Below is a small trained network, with its code and all its weights. Each question gives an input and a target symbol and asks what happens when units are switched off, that is, made to give their printed mean instead of their output.

import numpy as np


def w(rows, s, z=0):
    codes = np.array(rows[::2]) - 128.0
    scale = np.full(codes.shape[1], s)
    scale[-1] = z or s
    return codes * scale


def f(y):
    return np.maximum(y, 0)


def softmax(a):
    e = np.exp(a - a.max(-1, keepdims=True))
    return e / e.sum(-1, keepdims=True)


def log_softmax(a):
    a = a - a.max(-1, keepdims=True)
    return a - np.log(np.exp(a).sum(-1, keepdims=True))


def net(x, mask):
    ids = ['ΛΣΨβγζημπτ'.index(c) for c in x.split()]
    T = len(ids)
    res = E[ids] + P[:T]
    q, k, v = (res @ M[0].T for M in (Q, K, V))
    z = softmax(np.where(np.tri(T) > 0, q @ k.T / 3**0.5, -1e9)) @ v
    res = res + np.where(mask[0], z, O[0][:, -1]) @ O[0][:, :-1]
    y = f(res @ A[0][:, :-1].T + A[0][:, -1])
    res = res + np.where(mask[1:9], y, B[0][:, -1]) @ B[0][:, :-1]
    return log_softmax(res[-1] @ U[:, :-1].T + U[:, -1])


Q, K, V, O, A, B = {}, {}, {}, {}, {}, {}
E = w([
[232,170,246,25,114],'Λ',
[139,134,76,130,136],'Σ',
[144,103,21,25,97],'Ψ',
[98,253,135,203,93],'β',
[130,246,92,178,14],'γ',
[16,67,76,139,45],'ζ',
[149,221,51,101,5],'η',
[94,79,6,103,244],'μ',
[98,232,78,149,234],'π',
[24,151,83,179,158],'τ',
],0.0053)
P = w([
[58,219,208,26,57],'0',
[124,135,127,146,108],'1',
[116,133,102,142,113],'2',
[134,108,70,179,134],'3',
[118,126,56,175,129],'4',
[95,141,39,162,136],'5',
[81,165,27,158,125],'6',
[80,188,15,160,123],'7',
[78,206,4,171,117],'8',
],0.0039)
Q[0] = w([
[170,197,127,99,159],'H1',
[101,163,2,149,88],'H1',
[98,55,43,131,232],'H1',
],0.04)
K[0] = w([
[181,185,142,78,180],'H1',
[36,177,91,101,115],'H1',
[152,134,2,230,165],'H1',
],0.036)
V[0] = w([
[166,117,94,38,215],'H1',
[251,185,102,131,69],'H1',
[119,61,69,63,40],'H1',
],0.023)
O[0] = w([
[246,159,150,163,84,152],'H1',
[94,95,223,137,30,3],'H1',
[98,67,78,250,89,108],'H1',
],0.018,0.0041)
A[0] = w([
[168,136,231,153,78,87],'N1',
[185,139,134,206,85,166],'N2',
[70,51,106,1,111,137],'N3',
[72,64,178,145,54,3],'N4',
[40,196,151,126,27,198],'N5',
[202,192,174,50,123,121],'N6',
[103,189,89,72,189,91],'N7',
[133,128,128,195,45,85],'N8',
],0.0089,0.0068)
B[0] = w([
[236,157,154,120,168,170],'N1',
[170,185,81,151,83,199],'N2',
[120,184,136,151,228,174],'N3',
[143,3,143,47,237,162],'N4',
[74,204,215,173,46,181],'N5',
[34,134,54,41,107,244],'N6',
[200,78,185,168,166,252],'N7',
[146,24,122,81,110,171],'N8',
],0.014)
U = w([
[205,168,220,73,79,97],'Λ',
[64,176,151,168,20,252],'Σ',
[170,40,93,104,86,80],'Ψ',
[99,246,174,146,127,91],'β',
[54,128,180,130,120,122],'γ',
[31,61,45,175,122,157],'ζ',
[104,42,149,102,107,101],'η',
[195,235,55,153,80,130],'μ',
[82,152,81,4,117,149],'π',
[211,89,144,120,233,86],'τ',
],0.0032,0.0042)

Each question gives the input, a string of symbols that net reads in full, and the target symbol t.
The units are the heads (3 rows each of Q, K, V and O) and the neurons (one row each of A and B). Each row of codes is followed by its name. A weight is (code - 128) times the scale printed after its matrix; where a second scale follows, it is the last column's (O, A, B and U).
mask holds one flag per unit, heads first, then neurons. A switched-off unit (its flag False) gives its mean, the last column of its rows in O or B, instead of its output. The means were averaged over made-up inputs and are rounded, as every weight is.
A unit's drop is (log p(t) with every unit on - log p(t) with that unit switched off) / (log p(t) with every unit on - log p(t) with every unit switched off).
The circuit of an input: a set's keep is (log p(t) with only the set's units on - log p(t) with every unit switched off) / (log p(t) with every unit on - log p(t) with every unit switched off). Starting from all 9 units, units are removed one at a time, each time the one whose removal leaves the highest keep (on an exact tie, the one counted first), for as long as the keep stays at least 0.8.
circuit, biggest first: the units of the circuit, biggest drop first
k most important neurons: the k neurons with the biggest drops, biggest first
drop when u is switched off: that unit's drop, to one decimal
input μ μ Λ τ Ψ μ Σ η, target μ: most important neuron -> [N2]
input τ Λ μ γ η, target τ: 2 most important neurons -> [N7, N6]
input Σ Ψ Ψ, target Ψ: 2 most important neurons -> [N8, N4]
input Λ π η Σ η β Λ π η, target Λ: 2 most important neurons -> [N1, N5]
input ζ τ Σ γ Σ η Σ, target η: circuit, biggest first -> [N4, H1]
input β Σ β μ Σ η, target β: circuit, biggest first -> [H1, N3, N5]
input β η γ γ η μ τ μ Σ, target τ: 2 most important neurons -> [N6, N5]
input β β π τ ζ τ Σ Σ, target τ: 2 most important neurons -> [N7, N6]
input μ τ τ Ψ, target τ: circuit, biggest first -> [H1, N7, N6]
input π π π μ β η, target π: circuit, biggest first -> [H1, N6]
input β τ μ τ π τ γ, target β: 2 most important neurons -> [N3, N5]
input β Λ Ψ τ, target τ: 3 most important neurons -> [N7, N6, N5]
input Ψ ζ β, target Ψ: 3 most important neurons -> [N8, N4, N2]
input γ β Ψ, target γ: 2 most important neurons -> [N5, N4]
input π γ ζ μ Λ μ Ψ, target μ: most important neuron -> [N2]
input β Σ γ π β, target β: 2 most important neurons -> [N3, N5]
input Λ τ μ Σ γ τ γ, target Λ: drop when N1 is switched off -> 0.5
input π τ Ψ π, target π: drop when N6 is switched off -> 1.1
input ζ π Λ μ Λ π γ, target ζ: drop when N2 is switched off -> 0.0
input Σ β τ η, target Σ: drop when N5 is switched off -> 0.2
